Below is a small trained network, with its code and all its weights. Each question gives an input and a target symbol and asks what happens when units are switched off, that is, made to give their printed mean instead of their output.

import numpy as np


def w(rows, s, z=0):
    codes = np.array(rows[::2]) - 128.0
    scale = np.full(codes.shape[1], s)
    scale[-1] = z or s
    return codes * scale


def norm(h):
    return h / np.sqrt((h * h).mean(-1, keepdims=True) + 1e-5)


def f(y):
    return y / 2 * (1 + np.tanh(0.7978845608 * (y + 0.044715 * y**3)))


def softmax(a):
    e = np.exp(a - a.max(-1, keepdims=True))
    return e / e.sum(-1, keepdims=True)


def log_softmax(a):
    a = a - a.max(-1, keepdims=True)
    return a - np.log(np.exp(a).sum(-1, keepdims=True))


def net(x, mask):
    ids = ['γδεπσφ'.index(c) for c in x.split()]
    T = len(ids)
    res = E[ids] + P[:T]
    u = 0
    for l in range(2):
        q, k, v = (norm(res) @ M[l].T for M in (Q, K, V))
        z = softmax(np.where(np.tri(T) > 0, q @ k.T / 2**0.5, -1e9)) @ v
        res = res + np.where(mask[u], z, O[l][:, -1]) @ O[l][:, :-1]
        u += 1
        y = f(norm(res) @ A[l][:, :-1].T + A[l][:, -1])
        res = res + np.where(mask[u : u + 8], y, B[l][:, -1]) @ B[l][:, :-1]
        u += 8
    return log_softmax(norm(res)[-1] @ U[:, :-1].T + U[:, -1])


Q, K, V, O, A, B = {}, {}, {}, {}, {}, {}
E = w([
[44,223,120,193],'γ',
[189,83,121,185],'δ',
[96,69,54,198],'ε',
[190,27,104,146],'π',
[102,97,39,68],'σ',
[110,162,248,183],'φ',
],0.017)
P = w([
[52,60,161,132],'0',
[70,59,74,234],'1',
[90,74,91,217],'2',
[107,86,94,201],'3',
[127,102,82,212],'4',
[142,114,85,196],'5',
[161,126,72,195],'6',
[176,142,83,171],'7',
[189,150,72,155],'8',
[208,166,73,133],'9',
[230,170,82,104],'10',
[235,202,61,129],'11',
[248,254,62,139],'12',
],0.0082)
Q[0] = w([
[233,186,47,234],'0.h0',
[5,199,222,119],'0.h0',
],0.025)
K[0] = w([
[252,209,98,99],'0.h0',
[80,197,223,181],'0.h0',
],0.025)
V[0] = w([
[251,85,137,135],'0.h0',
[209,168,215,180],'0.h0',
],0.017)
O[0] = w([
[94,53,7,80,253],'0.h0',
[28,112,120,149,76],'0.h0',
],0.017,0.0052)
A[0] = w([
[109,110,51,202,146],'0.n0',
[134,164,81,74,49],'0.n1',
[126,158,114,55,25],'0.n2',
[71,209,200,103,56],'0.n3',
[196,221,138,107,85],'0.n4',
[141,50,143,88,251],'0.n5',
[166,238,69,152,112],'0.n6',
[105,2,175,158,84],'0.n7',
],0.015,0.0025)
B[0] = w([
[171,49,145,128,253],'0.n0',
[138,175,120,86,154],'0.n1',
[139,157,143,88,122],'0.n2',
[148,228,125,249,209],'0.n3',
[76,36,60,109,230],'0.n4',
[95,98,36,114,220],'0.n5',
[65,94,83,73,189],'0.n6',
[152,138,206,29,186],'0.n7',
],0.019,0.0068)
Q[1] = w([
[136,156,195,135],'1.h0',
[90,192,7,216],'1.h0',
],0.016)
K[1] = w([
[217,114,125,160],'1.h0',
[88,216,1,89],'1.h0',
],0.016)
V[1] = w([
[178,170,125,38],'1.h0',
[170,145,3,203],'1.h0',
],0.029)
O[1] = w([
[208,84,138,230,73],'1.h0',
[193,103,238,6,251],'1.h0',
],0.019,0.013)
A[1] = w([
[88,60,128,88,94],'1.n0',
[157,183,155,116,119],'1.n1',
[228,188,30,70,143],'1.n2',
[42,33,187,140,253],'1.n3',
[106,192,115,34,160],'1.n4',
[88,179,6,150,136],'1.n5',
[101,105,219,153,116],'1.n6',
[99,168,183,118,127],'1.n7',
],0.023,0.0057)
B[1] = w([
[135,159,156,25,255],'1.n0',
[137,107,148,73,156],'1.n1',
[125,153,55,255,252],'1.n2',
[62,170,112,216,232],'1.n3',
[174,139,171,170,237],'1.n4',
[51,106,157,181,161],'1.n5',
[99,140,37,127,196],'1.n6',
[145,79,86,114,181],'1.n7',
],0.035,0.013)
U = w([
[140,246,108,125,47],'γ',
[116,138,137,131,130],'δ',
[140,146,183,121,253],'ε',
[132,93,59,118,111],'π',
[199,127,141,242,119],'σ',
[39,112,162,228,127],'φ',
],0.012,0.0061)

Each question gives the input, a string of symbols that net reads in full, and the target symbol t.
The units are the heads (2 rows each of Q, K, V and O) and the neurons (one row each of A and B). Each row of codes is followed by its name. A weight is (code - 128) times the scale printed after its matrix; where a second scale follows, it is the last column's (O, A, B and U).
mask holds one flag per unit, layer by layer, with each layer's heads first. A switched-off unit (its flag False) gives its mean, the last column of its rows in O or B, instead of its output. The means were averaged over made-up inputs and are rounded, as every weight is.
A unit's drop is (log p(t) with every unit on - log p(t) with that unit switched off) / (log p(t) with every unit on - log p(t) with every unit switched off).
The circuit of an input: a set's keep is (log p(t) with only the set's units on - log p(t) with every unit switched off) / (log p(t) with every unit on - log p(t) with every unit switched off). Starting from the 12 units with the biggest drops (on a tie, the unit counted first), units are removed one at a time, each time the one whose removal leaves the highest keep (on an exact tie, the one counted first), for as long as the keep stays at least 0.8.
units of the circuit, in order: the units of the circuit, biggest drop first
most important unit: the unit with the biggest drop
top k neurons: the k neurons with the biggest drops, biggest first
drop when u is switched off: that unit's drop, to one decimal
input γ ε σ γ π, target σ: units of the circuit, in order	1.n6
input π δ π γ π φ δ σ ε φ σ δ, target φ: units of the circuit, in order	1.h0; 0.h0; 1.n5; 0.n7
input φ π ε σ σ ε, target σ: top 3 neurons	1.n2; 0.n0; 1.n6
input σ φ σ φ δ γ γ ε, target γ: top 2 neurons	0.n3; 0.n6
input π δ π σ γ, target σ: units of the circuit, in order	0.h0; 1.h0
input δ γ γ π ε φ δ γ ε ε γ φ π, target φ: top 3 neurons	0.n0; 1.n5; 0.n7
input φ γ π π π σ π γ ε δ π π φ, target φ: top 2 neurons	1.n3; 1.n0
input π γ γ ε π γ π π π γ, target π: top 3 neurons	1.n7; 0.n3; 1.n6
input φ ε σ, target φ: top 2 neurons	0.n7; 0.n4
input π γ γ, target π: top 3 neurons	1.n7; 1.n6; 0.n5
input γ σ ε δ γ π ε σ, target σ: top 2 neurons	1.n2; 1.n4
input δ π σ δ φ ε σ, target φ: top 2 neurons	0.n7; 0.n3
input φ γ φ φ σ γ π σ δ π φ δ ε, target φ: top 2 neurons	0.n3; 0.n0
input γ σ ε π ε δ γ ε, target ε: most important unit	1.n0
input π δ σ δ δ, target σ: top 2 neurons	1.n6; 1.n0
input σ φ σ σ δ φ ε φ ε ε, target φ: drop when 1.n5 is switched off	0.9
input σ γ γ π, target γ: drop when 1.n1 is switched off	0.1
input π π δ π φ π ε ε γ γ, target ε: drop when 0.n0 is switched off	0.2
